Two labels a row
[-15.8  -9.2 -12.4  31.4   7.1   0.1 -14.2  -0.8   1.7   6.9  -4.7 -17.9
  14.5 -29.8  15.8 -15.5 -14.3   6.2  29.8  25.0   3.3]	z810/<33>
[ -1.5   2.1   9.4   1.4  10.4  10.5 -22.3   4.6   7.9  18.6   7.8 -10.1
 -18.3 -18.6   9.1  -3.7  -7.3  -2.0   6.2   7.3 -25.8]	z886/<35>
[ 11.1  -4.1   7.1   8.2   9.1  21.0   0.8  -1.4   3.3  18.8   1.2 -15.9
 -29.9 -30.6  18.8   0.6 -19.2  -2.4  10.7  24.6   0.9]	z886/<33>
[ -2.9  -0.2  10.6  -5.2   0.0   9.6  -5.5  11.4   0.9  11.0   5.4 -13.3
   3.9 -13.9   6.2 -22.3   1.7  -6.3   9.3   1.3  -8.2]	z810/<37>
[-14.9   6.5  -3.2   3.5  14.8  18.2  15.6  -2.0  11.0  15.7   5.0 -10.0
 -31.2 -15.8  16.5 -29.0   9.7 -17.4   1.5  -6.2   7.8]	z886/<37>
[ -5.4   0.3 -27.7  30.3  11.7  -2.4  -8.1 -10.7  -2.5   3.9  -3.8 -11.1
  10.9 -22.0  20.0  -6.4   1.8  12.5  10.0   6.6  -7.3]	z886/<33>
[  1.4  -6.5 -24.6 -33.8   5.3  11.9   1.4  -4.1   9.9   8.0  13.2 -15.3
  12.1   3.1  31.5 -11.8   5.7  10.0  14.3 -22.8 -23.8]	z886/<37>
[ 22.5 -10.4  12.7 -20.2  12.9  26.2  -0.5  10.5  18.4  17.4   4.4 -16.5
 -33.3 -22.6  22.5  -7.5 -15.6   0.3  15.4   8.5 -16.0]	z886/<37>
[ 12.8   7.1 -14.7  15.3   0.8   7.7 -39.2  21.9  10.4  15.6  23.6 -20.8
  -0.5 -21.7  20.1  -5.0   1.0 -10.8  -7.5 -11.7 -30.4]	z810/<35>
[  4.0 -16.4  -0.6 -26.1   0.7  12.6 -22.6  15.2   8.2  11.9  26.5 -24.1
  -1.0 -20.1  22.3 -14.9   0.7  -0.5  11.3   6.2 -14.1]	z810/<35>
[  3.2   9.1 -25.0  58.9   9.2  13.7  -9.9  -7.2  -6.8  19.0   2.6 -10.6
   9.6 -27.1  18.2  -2.6  -6.4  -7.8   2.6  -3.1 -22.5]	z886/<34>
[ 26.6  -0.8 -56.5  74.2   1.3   1.6  -5.7   6.5   4.5  19.7   8.3 -16.4
   8.4 -18.0   0.9 -12.9  -6.3  -4.7   4.2 -25.6 -16.2]	z810/<34>
[ -9.6  10.0 -13.9  52.9  13.6  10.7  -8.8   4.2   5.6  14.5  14.2  -5.8
  -4.8 -26.3  20.9 -13.5   6.1 -14.7  -0.6   2.1 -14.2]	z886/<35>
[ 11.0 -16.7 -11.4 -16.2   4.0  16.0   4.5  -3.1   0.5  11.7   3.0 -26.3
  -6.6 -10.0  32.4   4.3  22.7  -4.0   6.5 -25.5 -14.1]	z886/<37>
[ -0.3  -1.7 -14.9  11.3  14.6  11.9 -10.5  -4.7  -1.0  13.9   1.1 -15.3
 -12.7 -28.5  25.2  -3.0  -9.2   2.5  10.3   7.7 -17.4]	z886/<33>
[ 18.7  -2.7  -1.6 -32.3  -9.7  17.2 -25.7  13.7   6.1  16.5  14.4 -27.2
   4.4 -13.4  13.0 -12.5   9.4  -0.4  11.1 -16.0 -31.4]	z810/<37>
[ -1.0   6.0  -9.2  13.2   8.8   6.5 -12.3  -3.7  -1.0  18.1  12.9 -16.7
  -7.7 -15.5  10.8  -8.9  -7.3 -14.5   8.2  -0.2 -13.7]	z886/<35>
[ -7.3   7.0 -13.5  16.8   7.8   6.5  -3.0 -11.3  -4.1  13.7   5.7  -8.2
  10.8 -15.5  19.3  -1.5   2.4   1.5   9.0   3.1  -9.9]	z886/<33>
[ 13.5  -1.3  -2.1 -17.4   1.6  11.1 -33.9  14.3   9.5  12.9  15.4 -20.7
 -10.2 -14.4  12.6  -8.5   4.7  -5.9   7.0  -9.7 -27.3]	z810/<35>
[  2.4  -4.3 -27.8   8.9   8.2   4.7 -36.1  32.6   4.5  17.0   5.5 -21.7
   0.5 -15.9  11.8 -11.7 -16.4   6.3   9.7  -0.7 -38.1]	z810/<33>
[  9.6   9.1  -6.1  -7.5   2.2  18.3 -15.9  13.0   6.6  16.2  13.1  -5.1
  -7.0 -15.3  14.1 -13.8   2.4  -8.4   2.0 -19.2 -35.9]	z810/<35>

Two labels a row
[  4.4   4.2  -8.4   3.2  -5.0  -1.6  11.0 -31.6  -9.8  -1.1  -3.0  19.0
  17.0 -22.3  -1.1 -16.2  -9.0 -10.5  -7.7 -28.6  -6.8]	B/Z567
[-18.5   9.7 -20.3  -0.3  -8.5  24.8   4.7  17.5   0.7  19.1   5.1  40.7
 -31.8  10.6  -3.6  14.4   2.3  27.3 -47.3 -24.0  43.9]	B/z860
[ -3.3 -14.1   4.5   4.3 -10.4  -4.2  14.3  -4.8 -12.4  -4.5   1.7  20.6
 -13.4   2.6   2.7 -31.2   6.9 -14.9  -7.0  -5.0   1.8]	X/z634
[-13.3 -24.0 -31.5   7.4  15.4  10.0  -6.0  11.7  -3.6   0.4  38.7  28.7
 -33.3   7.4   2.2  -6.2   9.8  -4.8 -27.7 -11.6  44.2]	B/z890
[  0.4 -31.8 -17.6  11.7  20.2   6.4   2.3 -15.4  -3.3   0.8  22.9   3.5
  -1.2  -2.8   4.8 -13.1  -1.0 -10.5 -15.4 -17.0  24.0]	B/z634
[ -9.1 -30.3 -28.3   2.2  20.8  12.7   2.4  -4.7   1.3   5.5  17.4  48.8
 -10.6   0.2  12.7  -9.3   5.2   1.9 -18.5 -14.3  34.4]	T/z890
[  3.3 -49.4   7.3   5.8  -6.7  -1.6  12.9 -20.2 -34.0 -18.0   6.7  30.6
 -22.5 -18.6  12.1 -16.1   6.5 -10.4 -13.7  -7.3  13.4]	X/Z567
[  2.6 -30.4  -7.5   3.6  -7.4   1.1  -1.0 -10.9 -13.9 -27.0  36.1  18.7
 -29.8 -18.9   5.1  12.0   1.2  13.1 -34.9   1.8  38.7]	X/z890
[-11.1   6.4 -10.4   3.3 -10.6   3.8   4.4  19.5  -0.3   0.4  10.0  34.2
 -50.7 -17.5   3.4  33.2  15.2  14.9 -36.0   2.1  45.8]	X/z860
[ -6.4  26.7 -16.9   3.0 -11.0   6.1  11.9 -18.2  -7.2  11.6   2.7  19.3
  21.2   4.1  -4.4 -29.2 -11.1  -8.2 -15.8 -29.0  -2.6]	B/Z567
[  2.9 -38.7 -27.0   1.4  39.7  11.6  -2.1 -31.8  -6.6  -2.1   8.8  25.0
  19.4  -2.0   4.5 -18.5   2.0  -4.1   2.4 -14.6  30.1]	T/z634
[-10.8   9.7 -27.5   4.1   6.9   7.3  -5.1   8.8   2.4   7.2  20.6  33.2
 -18.6   2.5  -0.9   6.1   7.6   2.7 -25.0 -11.8  35.5]	B/z890
[ -6.7  -8.8 -25.0  14.9   0.7   3.8  14.6  -3.0 -12.8  18.7   0.9  47.3
 -16.7 -11.3   1.5 -23.9   7.9 -19.9  -3.2 -22.0  -1.0]	B/Z567
[ -7.2 -27.2 -26.5  10.0  23.0   7.7  -1.9  -1.1 -14.9   7.0  20.7  32.3
 -19.3  -4.2   8.4 -16.3   9.3 -16.1  -4.9 -15.3  21.1]	B/Z567
[-10.5  29.8 -28.9   3.0  -0.2   5.1   0.0   4.2  13.2  10.0  11.2  11.3
   0.3  12.2  -2.3 -11.4   2.8   2.4 -19.2 -14.7  17.5]	B/z890
[ -9.2 -37.7   5.1   3.6  -3.8  11.5   1.3  12.2 -19.3  -7.8  19.4  29.6
 -49.6  -5.3   3.2  28.1  16.3  12.8 -45.0   3.2  53.4]	X/z860
